Here is a tiny trained network, its code and every weight. The questions are about switching its units off for an input and a target symbol, where a switched-off unit gives its printed mean instead of its output.

import numpy as np


def w(rows, s, z=0):
    codes = np.array(rows[::2]) - 128.0
    scale = np.full(codes.shape[1], s)
    scale[-1] = z or s
    return codes * scale


def f(y):
    return y / 2 * (1 + np.tanh(0.7978845608 * (y + 0.044715 * y**3)))


def softmax(a):
    e = np.exp(a - a.max(-1, keepdims=True))
    return e / e.sum(-1, keepdims=True)


def log_softmax(a):
    a = a - a.max(-1, keepdims=True)
    return a - np.log(np.exp(a).sum(-1, keepdims=True))


def net(x, mask):
    ids = ['Σαεμτω'.index(c) for c in x.split()]
    T = len(ids)
    res = E[ids] + P[:T]
    r = res
    for j in range(3):
        rows = slice(3 * j, 3 * j + 3)
        q, k, v = (r @ M[0][rows].T for M in (Q, K, V))
        z = softmax(np.where(np.tri(T) > 0, q @ k.T / 3**0.5, -1e9)) @ v
        o = O[0][rows]
        res = res + np.where(mask[j], z, o[:, -1]) @ o[:, :-1]
    y = f(res @ A[0][:, :-1].T + A[0][:, -1])
    res = res + np.where(mask[3:11], y, B[0][:, -1]) @ B[0][:, :-1]
    return log_softmax(res[-1] @ U[:, :-1].T + U[:, -1])


Q, K, V, O, A, B = {}, {}, {}, {}, {}, {}
E = w([
[106,224,68,139,165],'Σ',
[109,184,169,135,131],'α',
[177,136,155,187,124],'ε',
[89,114,244,65,167],'μ',
[166,251,155,98,186],'τ',
[177,143,52,193,132],'ω',
],0.014)
P = w([
[118,132,133,130,136],'0',
[165,131,132,132,134],'1',
[112,172,81,87,97],'2',
[173,93,167,133,171],'3',
[151,150,174,109,98],'4',
[153,93,69,83,58],'5',
[213,136,104,130,200],'6',
[167,176,153,121,91],'7',
[71,116,47,97,156],'8',
[86,127,169,251,178],'9',
[147,187,175,131,83],'10',
[97,73,73,118,124],'11',
],0.017)
Q[0] = w([
[247,105,89,108,238],'H1',
[128,204,137,99,70],'H1',
[91,67,97,119,100],'H1',
[45,121,54,182,29],'H2',
[58,141,151,167,155],'H2',
[181,141,151,40,54],'H2',
[118,97,111,144,98],'H3',
[68,110,137,161,143],'H3',
[119,157,160,139,194],'H3',
],0.012)
K[0] = w([
[161,114,118,55,10],'H1',
[185,163,154,183,124],'H1',
[97,73,161,124,164],'H1',
[140,102,138,156,231],'H2',
[65,100,93,96,219],'H2',
[155,162,181,118,91],'H2',
[102,124,183,102,135],'H3',
[39,101,136,133,184],'H3',
[111,97,81,133,132],'H3',
],0.013)
V[0] = w([
[79,110,50,159,106],'H1',
[96,18,202,120,2],'H1',
[232,131,71,209,86],'H1',
[57,108,85,80,206],'H2',
[194,109,81,216,129],'H2',
[212,224,120,98,171],'H2',
[78,138,71,154,147],'H3',
[134,47,55,118,215],'H3',
[131,53,53,58,188],'H3',
],0.007)
O[0] = w([
[147,138,150,58,35,11],'H1',
[59,1,109,170,108,20],'H1',
[95,175,150,214,45,63],'H1',
[224,130,38,59,116,141],'H2',
[117,138,238,116,60,2],'H2',
[127,248,156,133,182,235],'H2',
[221,147,104,43,88,89],'H3',
[186,95,208,131,154,77],'H3',
[202,36,198,106,121,84],'H3',
],0.0074,0.0045)
A[0] = w([
[92,2,149,88,122,96],'N1',
[33,189,50,124,55,175],'N2',
[142,212,105,144,225,4],'N3',
[123,81,223,112,138,200],'N4',
[86,113,104,188,179,67],'N5',
[95,78,29,125,117,50],'N6',
[103,114,187,244,171,156],'N7',
[132,105,12,72,183,119],'N8',
],0.0085,0.0028)
B[0] = w([
[176,66,203,167,220,152],'N1',
[220,100,45,88,130,160],'N2',
[110,1,209,108,20,251],'N3',
[150,191,119,134,148,148],'N4',
[196,102,158,50,110,151],'N5',
[167,197,236,33,52,146],'N6',
[33,163,99,121,83,165],'N7',
[74,141,137,174,224,205],'N8',
],0.0075,0.014)
U = w([
[198,149,91,33,135,168],'Σ',
[84,102,70,67,121,177],'α',
[2,177,116,144,153,167],'ε',
[123,39,130,177,166,143],'μ',
[79,37,195,83,76,2],'τ',
[186,212,125,179,182,88],'ω',
],0.0072,0.0058)

Each question gives the input, a string of symbols that net reads in full, and the target symbol t.
The units are the heads (3 rows each of Q, K, V and O) and the neurons (one row each of A and B). Each row of codes is followed by its name. A weight is (code - 128) times the scale printed after its matrix; where a second scale follows, it is the last column's (O, A, B and U).
mask holds one flag per unit, heads first, then neurons. A switched-off unit (its flag False) gives its mean, the last column of its rows in O or B, instead of its output. The means were averaged over made-up inputs and are rounded, as every weight is.
A unit's drop is (log p(t) with every unit on - log p(t) with that unit switched off) / (log p(t) with every unit on - log p(t) with every unit switched off).
The circuit of an input: a set's keep is (log p(t) with only the set's units on - log p(t) with every unit switched off) / (log p(t) with every unit on - log p(t) with every unit switched off). Starting from all 11 units, units are removed one at a time, each time the one whose removal leaves the highest keep (on an exact tie, the one counted first), for as long as the keep stays at least 0.8.
circuit, biggest first: the units of the circuit, biggest drop first
most important unit: the unit with the biggest drop
k most important neurons: the k neurons with the biggest drops, biggest first
heads that matter: for each layer, one digit per head in row order, 1 if its drop is at least 0.15 and else 0, layers parted by /
input μ μ μ Σ, target μ: circuit, biggest first -> N8, N3, H1
input μ ε ω μ, target ω: circuit, biggest first -> N3, N4, H2
input μ ε μ τ τ μ Σ μ Σ τ, target Σ: heads that matter -> 011
input α ω ε μ Σ ε α, target ε: circuit, biggest first -> H1, H2, N7
input α Σ μ μ μ ε Σ, target ε: circuit, biggest first -> H1
input μ α ε μ μ ε τ, target ε: circuit, biggest first -> H1, H2, N7
input τ μ τ Σ Σ ω μ μ Σ ε, target Σ: circuit, biggest first -> H2, H3, H1
input Σ τ Σ ε, target Σ: circuit, biggest first -> H1, N8
input τ μ τ Σ μ μ τ ε μ, target μ: heads that matter -> 101
input μ μ α μ τ τ α, target τ: circuit, biggest first -> N3, H2
input ε ε Σ μ μ μ μ, target μ: heads that matter -> 100
input ω μ α, target Σ: circuit, biggest first -> N2, H1
input ε τ τ ε μ ε ω, target ε: heads that matter -> 110
input μ ε τ ω, target τ: heads that matter -> 110
input μ μ μ ε μ α μ μ μ ε ω Σ, target Σ: most important unit -> N6
input μ μ ω μ μ μ μ ε, target ε: circuit, biggest first -> H2, N7, H1
input ε α Σ, target Σ: 2 most important neurons -> N2, N7
input μ μ Σ α μ μ μ μ τ ε, target τ: heads that matter -> 000
input Σ Σ ε μ, target ε: heads that matter -> 010
input μ μ μ Σ α μ μ τ ε μ μ ω, target Σ: 4 most important neurons -> N6, N5, N3, N2
